K659: [133 120 124 134 118 139 128  96  42 159 130]
K638: [131 114 122 138 124 140 151  99  47 163 130]
K790: [133 120 124 134 118 139 154  96  42 159 130]
K790?
[133 120 124 134 118 139 154  96  42 159 130]
K638?
[131 114 122 138 124 140 151  99  47 163 130]
K659?
[133 120 124 134 118 139 128  96  42 159 130]

K955: [129 134 131 133 131 133 139 125 122 138 121 138 147 134 132 130 146  70
 128 134 105 112 129 117 123 132 124 125 132 130 129 123 119 127 119 131
 126 127 124 115 118 111 125 122 121  96 126 132]
K638: [136 131 132 131 129 132 122 125 130 101 117 129 125 124 137 127 129 200
 122 116 134 145 129 136 130 123 100 131 125 131 122 127 120 125 125 122
 128 125 122 106 125 127 132 121 120 123 128 125]
K667: [129 134 131 133 131 133 122 125 122 138 121 138 147 134 132 127 146  70
 128 134 105 112 129 136 123 132 124 125 132 130 129 123 119 127 119 131
 126 127 124 106 118 127 125 122 121  96 126 132]
K955?
[129 134 131 133 131 133 139 125 122 138 121 138 147 134 132 130 146  70
 128 134 105 112 129 117 123 132 124 125 132 130 129 123 119 127 119 131
 126 127 124 115 118 111 125 122 121  96 126 132]
K638?
[136 131 132 131 129 132 122 125 130 101 117 129 125 124 137 127 129 200
 122 116 134 145 129 136 130 123 100 131 125 131 122 127 120 125 125 122
 128 125 122 106 125 127 132 121 120 123 128 125]
K667?
[129 134 131 133 131 133 122 125 122 138 121 138 147 134 132 127 146  70
 128 134 105 112 129 136 123 132 124 125 132 130 129 123 119 127 119 131
 126 127 124 106 118 127 125 122 121  96 126 132]

K790: [101 187 118 125  64  96 148  74 137 184]
K333: [119  85 130 102 148 136 126 103 124 101]
K822: [110  86 116 122 141 164 115 134 120  98]
K659: [128 180 161 177 125 139 108 152 152 179]
K361: [143 140 167 104 121 124  96 106 183 166]
K638: [146 159  77  77 107  54 149  79  94 145]
K955: [164 108 120 124 140 128 106 154 118 104]
K667: [122 112 114  97 182 144 107 170 122 122]
K116: [131 116 144 150 161 154 121 165 132 115]
K807: [130 222 112 197 137 108 137 184  94 185]
K581: [146 104 100 131 112 142  95 122 110 107]
K790?
[101 187 118 125  64  96 148  74 137 184]
K361?
[143 140 167 104 121 124  96 106 183 166]
K955?
[164 108 120 124 140 128 106 154 118 104]
K807?
[130 222 112 197 137 108 137 184  94 185]

K659: [115 150 139 114 130 119 191 157]
K790: [109 106 153 161 124 111 162 135]
K581: [142 123 121 109 113 142  41  90]
K581?
[142 123 121 109 113 142  41  90]
K790?
[109 106 153 161 124 111 162 135]
K659?
[115 150 139 114 130 119 191 157]

K955: [125 110 130 113  91 134 130 134 156 154 121 132 124 143 148 164 143  86
 143 160 131  95 100 150 152 117 142 133]
K581: [146 174  90 113 118 111 128 117 141 147 132 144 132 153 138 146 122 138
 140 127  97 108 150 118 125  82 124 137]
K361: [131 144 146 164 167 119 140 185 121 113 145 186 128  75 111  71 124 173
 140 101  86 127 110 108 126 165 125 176]
K116: [125  97 151 149 142  84 135 165 138 151 128 138 153 126 138 116 111 129
 123 109 131 140 105 154 124 102 120 160]
K697: [156  83 214 110  64 101 103 126 153 154 145 120 134  76 117 152 166 164
 116 125 148 102 100 176 127 131 149 156]
K659: [166 177  86 100 149 171 122  91 173 122 182 144 116 133 122 150 152 145
 153 179 101  97 136 100 113 145 143 123]
K581?
[146 174  90 113 118 111 128 117 141 147 132 144 132 153 138 146 122 138
 140 127  97 108 150 118 125  82 124 137]
K361?
[131 144 146 164 167 119 140 185 121 113 145 186 128  75 111  71 124 173
 140 101  86 127 110 108 126 165 125 176]
K697?
[156  83 214 110  64 101 103 126 153 154 145 120 134  76 117 152 166 164
 116 125 148 102 100 176 127 131 149 156]
K659?
[166 177  86 100 149 171 122  91 173 122 182 144 116 133 122 150 152 145
 153 179 101  97 136 100 113 145 143 123]

K807: [118 158  96  94 102 150 167 123 102 101 105 133 192 126 111  92 160 102
 112 114 160 108 149 117 161 111]
K333: [118 190  62 127 102 117 178 138 120  91 133 112 150 143 169  76 169 102
 146 153 147 108 111  94 120 106]
K361: [136 158  96 149 142 150 147 196 114 173 121 122  98 134 226 140 118 168
 172 144 127 137 174  94 112 122]
K116: [121 143 177 116 142  93  75 108 163 143 129 126  88 160  92 156  85 182
 112 105 120 151 136 156  87 138]
K822: [118 158  96  94 102 150 167 123 102 101 105 133 192 126 226  92 160 102
 112 114 160 108 149 117 161 111]
K361?
[136 158  96 149 142 150 147 196 114 173 121 122  98 134 226 140 118 168
 172 144 127 137 174  94 112 122]
K822?
[118 158  96  94 102 150 167 123 102 101 105 133 192 126 226  92 160 102
 112 114 160 108 149 117 161 111]
K333?
[118 190  62 127 102 117 178 138 120  91 133 112 150 143 169  76 169 102
 146 153 147 108 111  94 120 106]

K638: [166 129 112 110  87 104 126 129 106 127 182  73]
K790: [160 107 150 142 107  79  92 110 170 155 132 177]
K116: [166  41 110 140 133 101  74  68 110 108 133  99]
K659: [107 183 166 120 136  59 194 110 149 174 125 152]
K659?
[107 183 166 120 136  59 194 110 149 174 125 152]
K638?
[166 129 112 110  87 104 126 129 106 127 182  73]

K667: [ 63  75  86 197  80 177 156 154 141]
K361: [ 63  75  86 197  80 177 146 154 180]
K790: [ 63  75  86 197  80 177 156 154 180]
K807: [162 171  75 129  55 186 100  78 203]
K361?
[ 63  75  86 197  80 177 146 154 180]
K807?
[162 171  75 129  55 186 100  78 203]

K659: [ 92 181  87 207 146 120 152 162 131]
K807: [ 72 212 115  96 126 102 141 172 114]
K667: [117 150  58  64 171 131 150 150 183]
K807?
[ 72 212 115  96 126 102 141 172 114]
K659?
[ 92 181  87 207 146 120 152 162 131]

